Here is a tiny trained network, its code and every weight. The questions are about switching its units off for an input and a class, where a switched-off unit gives its printed mean instead of its output.

import numpy as np


def w(rows, s, z=0):
    codes = np.array(rows[::2]) - 128.0
    scale = np.full(codes.shape[1], s)
    scale[-1] = z or s
    return codes * scale


def f(y):
    return np.maximum(y, 0)


def log_softmax(a):
    a = a - a.max(-1, keepdims=True)
    return a - np.log(np.exp(a).sum(-1, keepdims=True))


def net(x, mask):
    res = np.array(x, float).reshape(1, 6) / 4 @ E
    y = f(res @ A[0][:, :-1].T + A[0][:, -1])
    res = res + np.where(mask, y, B[0][:, -1]) @ B[0][:, :-1]
    return log_softmax(res[-1] @ U[:, :-1].T + U[:, -1])


A, B = {}, {}
E = w([
[154,140,126,135,144,101],'x0',
[114,122,127,128,104,167],'x1',
[106,121,145,112,156,95],'x2',
[124,159,175,1,139,133],'x3',
[229,65,136,85,34,128],'x4',
[126,127,155,109,152,64],'x5',
],0.0098)
A[0] = w([
[100,104,100,217,85,123,42],'n1',
[48,224,189,191,177,131,12],'n2',
[110,21,109,204,123,103,98],'n3',
[52,99,149,121,126,100,147],'n4',
[166,108,115,127,42,82,4],'n5',
[119,194,83,132,207,124,146],'n6',
[69,53,184,144,187,56,134],'n7',
[80,119,98,143,97,196,164],'n8',
[105,88,201,148,124,49,160],'n9',
[132,191,85,133,167,162,55],'n10',
[145,78,124,211,154,112,90],'n11',
[155,60,142,118,109,108,39],'n12',
[213,108,184,116,1,134,236],'n13',
[150,255,147,54,128,195,89],'n14',
[131,141,128,91,147,163,113],'n15',
],0.0083,0.003)
B[0] = w([
[66,106,60,71,139,143,189],'n1',
[126,42,219,156,95,108,229],'n2',
[109,137,81,95,130,70,200],'n3',
[228,138,115,174,102,131,168],'n4',
[107,87,166,149,163,144,175],'n5',
[153,147,197,196,85,138,208],'n6',
[157,162,114,105,129,170,192],'n7',
[153,154,81,162,165,135,180],'n8',
[184,196,90,99,159,176,174],'n9',
[214,80,131,167,113,132,163],'n10',
[117,112,69,2,106,78,188],'n11',
[167,94,181,121,124,150,160],'n12',
[139,181,167,167,74,168,255],'n13',
[100,98,31,88,54,95,198],'n14',
[60,130,106,143,94,90,154],'n15',
],0.0075,0.0087)
U = w([
[102,145,143,147,78,139,253],'0',
[128,1,229,177,72,153,43],'1',
[42,84,92,49,66,81,8],'2',
[134,171,126,118,139,199,219],'3',
[150,125,154,132,157,215,154],'4',
],0.0085,0.003)

Each question gives the input, the list of numbers given to net, and the class t.
The units are the neurons (one row each of A and B). Each row of codes is followed by its name. A weight is (code - 128) times the scale printed after its matrix; where a second scale follows, it is the last column's (A, B and U).
mask holds one flag per neuron, in row order. A switched-off neuron (its flag False) gives its mean, the last column of its row in B, instead of its output. The means were averaged over made-up inputs and are rounded, as every weight is.
A unit's drop is (log p(t) with every unit on - log p(t) with that unit switched off) / (log p(t) with every unit on - log p(t) with every unit switched off).
The circuit of an input: a set's keep is (log p(t) with only the set's units on - log p(t) with every unit switched off) / (log p(t) with every unit on - log p(t) with every unit switched off). Starting from the 12 units with the biggest drops (on a tie, the unit counted first), units are removed one at a time, each time the one whose removal leaves the highest keep (on an exact tie, the one counted first), for as long as the keep stays at least 0.8.
circuit, biggest first: the units of the circuit, biggest drop first
most important unit: the unit with the biggest drop
top k neurons: the k neurons with the biggest drops, biggest first
drop when u is switched off: that unit's drop, to one decimal
input [8,2,-3,-6,-2,4], class 2: most important unit	n11
input [-5,1,5,-8,2,8], class 2: circuit, biggest first	n11; n3
input [-4,-5,8,-3,2,7], class 4: top 3 neurons	n9; n14; n7
input [0,-1,1,4,-8,-2], class 1: circuit, biggest first	n2; n6
input [-7,1,5,-5,3,6], class 3: top 4 neurons	n9; n2; n14; n7
input [6,-6,7,-4,-7,-7], class 1: top 3 neurons	n2; n6; n10
input [-7,-4,4,3,3,5], class 3: top 2 neurons	n2; n9
input [-8,3,-3,6,-2,0], class 2: top 2 neurons	n14; n13
input [8,5,-1,-6,-8,-2], class 1: top 3 neurons	n2; n6; n10
input [6,2,0,8,1,-8], class 2: drop when n14 is switched off	0.9
input [-2,3,-2,-8,-2,-5], class 2: drop when n15 is switched off	0.0
input [-8,6,1,-3,-7,-2], class 1: drop when n9 is switched off	0.1
input [1,-7,5,-5,3,8], class 3: drop when n9 is switched off	0.5
input [4,5,-4,6,-1,-2], class 2: circuit, biggest first	n14
